Here is a tiny trained network, its code and every weight. The questions are about switching its units off for an input and a class, where a switched-off unit gives its printed mean instead of its output.

import numpy as np


def w(rows, s, z=0):
    codes = np.array(rows[::2]) - 128.0
    scale = np.full(codes.shape[1], s)
    scale[-1] = z or s
    return codes * scale


def f(y):
    return np.maximum(y, 0)


def log_softmax(a):
    a = a - a.max(-1, keepdims=True)
    return a - np.log(np.exp(a).sum(-1, keepdims=True))


def net(x, mask):
    res = np.array(x, float).reshape(1, 2) / 4 @ E
    y = f(res @ A[0][:, :-1].T + A[0][:, -1])
    res = res + np.where(mask, y, B[0][:, -1]) @ B[0][:, :-1]
    return log_softmax(res[-1] @ U[:, :-1].T + U[:, -1])


A, B = {}, {}
E = w([
[28,140,157,77],'x0',
[156,194,254,90],'x1',
],0.0088)
A[0] = w([
[95,87,60,126,83],'N1',
[122,132,85,114,206],'N2',
[19,135,136,100,149],'N3',
[120,133,73,104,93],'N4',
[63,106,51,155,88],'N5',
[167,146,204,106,147],'N6',
[164,147,135,152,101],'N7',
[120,134,180,105,82],'N8',
[162,177,148,144,93],'N9',
[149,85,82,119,159],'N10',
[245,133,103,120,107],'N11',
[7,142,157,119,87],'N12',
[198,119,119,141,103],'N13',
[236,137,109,158,162],'N14',
[62,143,139,111,164],'N15',
[161,142,192,101,80],'N16',
[143,146,196,141,85],'N17',
[120,114,128,147,109],'N18',
[123,129,132,153,254],'N19',
[130,102,78,154,91],'N20',
[142,153,173,118,209],'N21',
[116,79,121,127,205],'N22',
],0.015,0.0084)
B[0] = w([
[77,152,143,169,216],'N1',
[113,159,129,73,222],'N2',
[162,70,166,128,241],'N3',
[100,137,139,152,165],'N4',
[73,155,154,167,235],'N5',
[75,161,135,119,237],'N6',
[120,112,139,149,152],'N7',
[100,139,138,167,176],'N8',
[103,136,133,151,163],'N9',
[91,145,146,115,223],'N10',
[146,72,164,162,213],'N11',
[134,57,141,170,219],'N12',
[138,88,145,159,181],'N13',
[151,68,160,119,248],'N14',
[166,95,157,118,213],'N15',
[82,152,130,165,194],'N16',
[81,146,118,169,187],'N17',
[124,133,125,135,137],'N18',
[161,149,122,2,255],'N19',
[95,144,134,171,196],'N20',
[106,165,137,88,235],'N21',
[133,160,144,91,219],'N22',
],0.031,0.0084)
U = w([
[136,11,167,127,149],'0',
[69,201,139,144,184],'1',
[156,167,121,4,253],'2',
[143,174,89,166,50],'3',
[133,159,83,151,30],'4',
],0.013,0.0026)

Each question gives the input, the list of numbers given to net, and the class t.
The units are the neurons (one row each of A and B). Each row of codes is followed by its name. A weight is (code - 128) times the scale printed after its matrix; where a second scale follows, it is the last column's (A, B and U).
mask holds one flag per neuron, in row order. A switched-off neuron (its flag False) gives its mean, the last column of its row in B, instead of its output. The means were averaged over made-up inputs and are rounded, as every weight is.
A unit's drop is (log p(t) with every unit on - log p(t) with that unit switched off) / (log p(t) with every unit on - log p(t) with every unit switched off).
unit that matters most: the unit with the biggest drop
k most important neurons: the k neurons with the biggest drops, biggest first
drop of u: that unit's drop, to one decimal
input [4,-6], class 1: unit that matters most -> N5
input [3,-3], class 2: 2 most important neurons -> (N11, N14)
input [-6,-7], class 1: 2 most important neurons -> (N3, N5)
input [0,3], class 2: 3 most important neurons -> (N5, N1, N20)
input [-3,-4], class 1: 4 most important neurons -> (N3, N12, N20, N15)
input [4,2], class 0: 3 most important neurons -> (N12, N3, N2)
input [-3,-3], class 2: 2 most important neurons -> (N12, N3)
input [2,3], class 2: 2 most important neurons -> (N5, N1)
input [8,8], class 0: 2 most important neurons -> (N12, N3)
input [2,-5], class 1: drop of N5 -> 0.1
input [3,-5], class 1: drop of N5 -> 0.3
input [2,-1], class 2: drop of N17 -> 0.0
input [5,-1], class 0: drop of N3 -> 0.1
